Below are the code and all the weights of a small trained network. Each question names an input and a class and asks about switching units off, where a switched-off unit gives its printed mean instead of its output.

import numpy as np


def w(rows, s, z=0):
    codes = np.array(rows[::2]) - 128.0
    scale = np.full(codes.shape[1], s)
    scale[-1] = z or s
    return codes * scale


def norm(h):
    return h / np.sqrt((h * h).mean(-1, keepdims=True) + 1e-5)


def f(y):
    return np.maximum(y, 0)


def log_softmax(a):
    a = a - a.max(-1, keepdims=True)
    return a - np.log(np.exp(a).sum(-1, keepdims=True))


def net(x, mask):
    res = np.array(x, float).reshape(1, 8) / 4 @ E
    u = 0
    for l in range(4):
        y = f(norm(res) @ A[l][:, :-1].T + A[l][:, -1])
        res = res + np.where(mask[u : u + 6], y, B[l][:, -1]) @ B[l][:, :-1]
        u += 6
    return log_softmax(norm(res)[-1] @ U[:, :-1].T + U[:, -1])


A, B = {}, {}
E = w([
[132,123,118,139,138,123,132,138,137,130,133,127],'x0',
[193,71,76,148,46,61,76,103,83,79,106,73],'x1',
[130,127,127,128,128,131,126,127,122,129,130,130],'x2',
[156,146,132,235,144,104,177,21,130,115,58,180],'x3',
[76,174,10,79,92,95,125,101,158,216,82,128],'x4',
[134,132,135,117,123,134,125,118,126,127,124,131],'x5',
[189,152,131,105,69,86,254,189,85,154,159,147],'x6',
[133,122,133,132,118,132,128,123,139,143,131,125],'x7',
],0.0028)
A[0] = w([
[171,190,140,112,110,79,175,161,111,140,154,118,4],'0.n1',
[192,174,137,162,113,75,201,116,153,121,147,177,146],'0.n2',
[118,130,110,126,166,144,107,55,148,130,92,166,181],'0.n3',
[177,230,146,78,54,54,233,173,163,194,215,153,70],'0.n4',
[67,195,39,51,111,74,142,163,78,246,86,117,51],'0.n5',
[91,252,160,96,215,245,222,177,184,206,127,166,53],'0.n6',
],0.0029,0.0033)
B[0] = w([
[125,19,87,69,136,170,191,185,30,113,82,183,143],'0.n1',
[65,91,126,157,130,172,167,89,72,168,74,111,213],'0.n2',
[108,141,129,150,141,142,177,86,110,184,124,96,217],'0.n3',
[103,39,83,112,153,208,132,161,61,112,14,132,232],'0.n4',
[151,185,43,133,93,186,168,106,252,37,167,137,222],'0.n5',
[49,53,197,86,175,19,117,81,123,115,229,226,252],'0.n6',
],0.0036,0.0032)
A[1] = w([
[86,126,119,52,128,153,108,193,150,133,176,166,98],'1.n1',
[180,252,170,188,129,71,60,207,99,92,156,147,3],'1.n2',
[195,145,116,129,106,11,67,118,87,143,130,88,80],'1.n3',
[118,115,106,63,98,177,112,201,173,106,126,123,84],'1.n4',
[134,152,150,88,90,119,95,191,140,162,164,106,74],'1.n5',
[107,100,160,145,161,128,42,108,112,89,97,108,126],'1.n6',
],0.0041,0.0058)
B[1] = w([
[161,165,151,190,160,59,114,85,68,182,81,101,253],'1.n1',
[4,15,151,135,157,219,96,191,231,92,216,208,128],'1.n2',
[45,112,161,52,129,56,160,104,145,107,181,229,181],'1.n3',
[221,181,153,197,185,84,82,88,20,163,126,74,209],'1.n4',
[176,173,150,191,156,70,65,55,56,138,103,93,153],'1.n5',
[119,122,90,103,125,156,173,210,120,158,106,158,249],'1.n6',
],0.0044,0.0024)
A[2] = w([
[166,55,92,102,20,82,116,141,77,63,90,112,102],'2.n1',
[113,105,215,183,187,158,133,156,106,86,146,171,84],'2.n2',
[49,99,129,133,188,209,2,105,189,155,77,114,39],'2.n3',
[116,114,172,199,129,132,195,74,123,148,85,166,9],'2.n4',
[156,82,72,133,72,87,92,54,142,97,100,76,144],'2.n5',
[206,123,201,130,102,161,208,158,98,97,158,137,122],'2.n6',
],0.004,0.0016)
B[2] = w([
[16,92,237,78,204,121,125,111,169,202,218,210,254],'2.n1',
[127,152,61,81,49,115,93,102,200,75,181,103,245],'2.n2',
[161,26,101,90,62,155,254,235,39,101,71,150,225],'2.n3',
[172,197,138,184,170,71,85,121,54,183,143,59,234],'2.n4',
[78,142,191,120,217,145,188,129,154,108,152,198,242],'2.n5',
[109,103,51,82,93,187,67,193,222,74,75,92,214],'2.n6',
],0.0037,0.0035)
A[3] = w([
[131,224,18,112,70,145,134,75,250,179,76,137,17],'3.n1',
[182,123,157,166,50,172,77,143,254,32,124,76,7],'3.n2',
[184,210,145,217,159,102,123,89,71,148,74,95,8],'3.n3',
[69,188,40,134,183,150,163,86,137,170,92,153,158],'3.n4',
[132,69,110,153,102,196,182,160,57,95,29,97,106],'3.n5',
[166,119,160,68,194,120,20,188,39,133,158,44,215],'3.n6',
],0.004,0.0019)
B[3] = w([
[181,133,151,156,115,196,106,210,198,17,181,79,166],'3.n1',
[154,250,31,55,85,226,135,147,251,43,157,81,155],'3.n2',
[195,190,117,201,123,37,3,82,57,202,106,22,176],'3.n3',
[185,123,183,121,81,135,56,146,138,71,150,78,253],'3.n4',
[142,113,74,93,100,154,145,191,68,217,88,173,213],'3.n5',
[176,190,109,251,111,92,128,28,136,154,65,108,240],'3.n6',
],0.0042,0.0046)
U = w([
[229,231,146,243,145,26,33,31,23,230,82,24,79],'0',
[2,61,243,35,219,49,150,68,174,144,248,249,209],'1',
[162,21,32,72,74,222,223,250,22,215,9,178,2],'2',
[206,220,62,107,55,228,104,157,251,7,176,45,158],'3',
],0.007,0.00067)

Each question gives the input, the list of numbers given to net, and the class t.
The units are the neurons (one row each of A and B). Each row of codes is followed by its name. A weight is (code - 128) times the scale printed after its matrix; where a second scale follows, it is the last column's (A, B and U).
mask holds one flag per neuron, layer by layer. A switched-off neuron (its flag False) gives its mean, the last column of its row in B, instead of its output. The means were averaged over made-up inputs and are rounded, as every weight is.
A unit's drop is (log p(t) with every unit on - log p(t) with that unit switched off) / (log p(t) with every unit on - log p(t) with every unit switched off).
The circuit of an input: a set's keep is (log p(t) with only the set's units on - log p(t) with every unit switched off) / (log p(t) with every unit on - log p(t) with every unit switched off). Starting from the 12 units with the biggest drops (on a tie, the unit counted first), units are removed one at a time, each time the one whose removal leaves the highest keep (on an exact tie, the one counted first), for as long as the keep stays at least 0.8.
circuit, biggest first: the units of the circuit, biggest drop first
most important unit: the unit with the biggest drop
k most important neurons: the k neurons with the biggest drops, biggest first
top k neurons in layer l: the k neurons of layer l with the biggest drops, biggest first
drop when u is switched off: that unit's drop, to one decimal
input [3,-3,-3,6,-7,-1,-3,-7], class 3: circuit, biggest first -> 2.n2, 1.n1
input [5,7,8,6,8,-1,-1,5], class 3: 2 most important neurons -> 3.n1, 0.n6
input [1,2,-5,2,3,-3,4,-7], class 2: circuit, biggest first -> 0.n4
input [-3,-8,-4,-8,2,8,-7,-5], class 0: 3 most important neurons -> 1.n1, 3.n6, 2.n1
input [3,5,3,3,2,-5,6,3], class 2: circuit, biggest first -> 0.n4, 3.n5
input [5,2,-7,-6,5,6,4,-3], class 0: 2 most important neurons -> 1.n4, 2.n2
input [0,-7,-5,-7,-1,-2,-3,2], class 0: 2 most important neurons -> 1.n1, 3.n6
input [3,5,7,-1,5,8,-4,-3], class 1: circuit, biggest first -> 2.n5, 2.n1
input [4,6,4,-2,-8,-2,4,0], class 3: 2 most important neurons -> 2.n6, 3.n2
input [3,-2,6,-5,7,-1,-5,-7], class 3: 2 most important neurons -> 0.n5, 0.n4
input [7,-3,-6,-5,-6,-7,-3,-8], class 3: 2 most important neurons -> 2.n2, 3.n2
input [0,5,-5,-7,1,2,7,2], class 0: 3 most important neurons -> 1.n4, 3.n6, 2.n3
input [-3,-4,-7,-2,5,-3,-5,3], class 2: 4 most important neurons -> 2.n3, 2.n2, 2.n1, 1.n3
input [1,-2,8,4,-7,-7,-3,-4], class 3: circuit, biggest first -> 2.n2
input [3,-7,2,4,-8,-1,-1,4], class 3: top 4 neurons in layer 2 -> 2.n2, 2.n1, 2.n6, 2.n5
input [-4,8,8,-5,0,4,8,3], class 1: 2 most important neurons -> 2.n1, 2.n3
input [-2,-4,-3,-8,7,8,7,-6], class 0: 3 most important neurons -> 1.n4, 1.n1, 2.n3
input [-3,-2,-3,2,-5,7,6,0], class 2: 2 most important neurons -> 0.n2, 0.n4
input [-8,-6,-3,4,8,3,-2,-4], class 3: top 2 neurons in layer 3 -> 3.n1, 3.n4
input [6,0,8,-7,-5,4,-5,-1], class 0: most important unit -> 3.n6
input [3,-2,2,-3,1,5,-6,-3], class 2: drop when 2.n3 is switched off -> 1.7
input [3,8,-5,-4,-6,-3,-2,-8], class 1: drop when 2.n1 is switched off -> 1.1
input [5,2,3,4,3,-7,-8,-8], class 2: drop when 2.n3 is switched off -> 0.8
